Below are the code and all the weights of a small trained network. Each question names an input and a class and asks about switching units off, where a switched-off unit gives its printed mean instead of its output.

import numpy as np


def w(rows, s, z=0):
    codes = np.array(rows[::2]) - 128.0
    scale = np.full(codes.shape[1], s)
    scale[-1] = z or s
    return codes * scale


def f(y):
    return y / 2 * (1 + np.tanh(0.7978845608 * (y + 0.044715 * y**3)))


def log_softmax(a):
    a = a - a.max(-1, keepdims=True)
    return a - np.log(np.exp(a).sum(-1, keepdims=True))


def net(x, mask):
    res = np.array(x, float).reshape(1, 5) / 4 @ E
    y = f(res @ A[0][:, :-1].T + A[0][:, -1])
    res = res + np.where(mask, y, B[0][:, -1]) @ B[0][:, :-1]
    return log_softmax(res[-1] @ U[:, :-1].T + U[:, -1])


A, B = {}, {}
E = w([
[129,131,126,130],'x0',
[180,43,214,159],'x1',
[130,127,116,138],'x2',
[49,2,64,78],'x3',
[253,117,83,87],'x4',
],0.008)
A[0] = w([
[70,76,122,121,60],'N0',
[206,118,67,124,62],'N1',
[89,128,161,153,133],'N2',
[123,142,130,151,200],'N3',
[143,156,154,217,91],'N4',
[196,174,112,206,94],'N5',
[165,69,181,219,239],'N6',
[123,211,145,202,93],'N7',
[126,143,135,98,240],'N8',
[124,170,177,101,87],'N9',
[201,78,167,79,188],'N10',
[120,68,123,72,148],'N11',
[192,17,158,148,106],'N12',
[101,156,85,63,179],'N13',
[128,90,177,159,156],'N14',
[65,128,137,228,115],'N15',
[135,138,61,107,233],'N16',
[121,121,127,98,151],'N17',
[119,59,187,149,168],'N18',
[142,176,176,154,78],'N19',
[152,157,166,137,70],'N20',
[109,119,167,196,158],'N21',
[143,165,154,152,93],'N22',
[98,163,85,108,182],'N23',
[122,75,33,122,123],'N24',
[140,167,181,94,47],'N25',
[137,115,149,134,253],'N26',
[93,205,98,85,153],'N27',
[253,97,60,53,115],'N28',
[172,129,113,86,31],'N29',
],0.012,0.0033)
B[0] = w([
[29,67,116,59,187],'N0',
[47,75,214,181,181],'N1',
[202,97,223,204,157],'N2',
[112,130,104,157,150],'N3',
[20,96,119,69,177],'N4',
[46,75,45,81,201],'N5',
[63,230,103,95,244],'N6',
[52,91,110,77,205],'N7',
[152,153,136,226,159],'N8',
[38,104,131,85,146],'N9',
[98,198,154,159,215],'N10',
[37,130,63,60,201],'N11',
[122,161,118,92,240],'N12',
[169,178,135,144,191],'N13',
[210,244,130,106,182],'N14',
[84,69,255,175,184],'N15',
[76,195,142,146,194],'N16',
[162,120,85,122,141],'N17',
[145,234,114,79,214],'N18',
[92,66,57,24,176],'N19',
[114,107,93,77,155],'N20',
[102,139,158,163,175],'N21',
[35,84,115,50,159],'N22',
[158,204,219,125,181],'N23',
[72,162,128,59,212],'N24',
[117,75,82,57,144],'N25',
[55,201,87,209,171],'N26',
[119,190,184,86,201],'N27',
[16,99,237,165,255],'N28',
[84,41,226,153,143],'N29',
],0.0055,0.0081)
U = w([
[102,76,94,49,34],'0',
[127,146,137,124,254],'1',
[114,150,119,147,226],'2',
[115,95,204,149,65],'3',
[134,218,125,118,23],'4',
[178,119,102,144,154],'5',
[247,51,55,191,9],'6',
],0.014,0.008)

Each question gives the input, the list of numbers given to net, and the class t.
The units are the neurons (one row each of A and B). Each row of codes is followed by its name. A weight is (code - 128) times the scale printed after its matrix; where a second scale follows, it is the last column's (A, B and U).
mask holds one flag per neuron, in row order. A switched-off neuron (its flag False) gives its mean, the last column of its row in B, instead of its output. The means were averaged over made-up inputs and are rounded, as every weight is.
A unit's drop is (log p(t) with every unit on - log p(t) with that unit switched off) / (log p(t) with every unit on - log p(t) with every unit switched off).
The circuit of an input: a set's keep is (log p(t) with only the set's units on - log p(t) with every unit switched off) / (log p(t) with every unit on - log p(t) with every unit switched off). Starting from the 12 units with the biggest drops (on a tie, the unit counted first), units are removed one at a time, each time the one whose removal leaves the highest keep (on an exact tie, the one counted first), for as long as the keep stays at least 0.8.
units of the circuit, in order: the units of the circuit, biggest drop first
most important unit: the unit with the biggest drop
k most important neurons: the k neurons with the biggest drops, biggest first
drop when u is switched off: that unit's drop, to one decimal
input [-2,7,0,-2,6], class 4: units of the circuit, in order -> (N6)
input [3,-5,2,1,-6], class 3: units of the circuit, in order -> (N15; N6; N18)
input [4,-5,-3,4,8], class 3: units of the circuit, in order -> (N28; N1)
input [0,-3,2,-4,-8], class 3: units of the circuit, in order -> (N15; N2)
input [-3,1,-4,4,7], class 3: units of the circuit, in order -> (N28; N1)
input [-2,-7,4,5,-1], class 4: units of the circuit, in order -> (N23; N13; N27)
input [0,3,3,-2,7], class 3: 2 most important neurons -> (N28; N1)
input [-2,8,1,-4,0], class 4: units of the circuit, in order -> (N6; N14)
input [1,8,4,4,-6], class 4: units of the circuit, in order -> (N18; N14)
input [-2,-1,0,0,-8], class 3: units of the circuit, in order -> (N15; N2)
input [1,8,7,3,5], class 4: units of the circuit, in order -> (N6; N18; N10)
input [-3,5,5,-8,7], class 0: units of the circuit, in order -> (N5; N19)
input [-3,-3,-5,3,-6], class 3: units of the circuit, in order -> (N15; N6; N2)
input [-2,8,-3,-4,6], class 4: 2 most important neurons -> (N6; N10)
input [-8,5,-3,5,7], class 2: most important unit -> N10
input [-6,-1,6,-8,8], class 0: 2 most important neurons -> (N5; N19)
input [0,3,-7,3,8], class 3: 3 most important neurons -> (N28; N1; N29)
input [-1,7,5,-8,4], class 0: drop when N5 is switched off -> 0.2
input [1,-7,6,2,8], class 3: drop when N6 is switched off -> 0.1
input [6,-8,6,0,-8], class 3: drop when N15 is switched off -> 0.5
input [5,-4,-5,2,-8], class 3: most important neuron -> (N15)
input [-1,-1,3,-6,6], class 0: drop when N11 is switched off -> -0.1
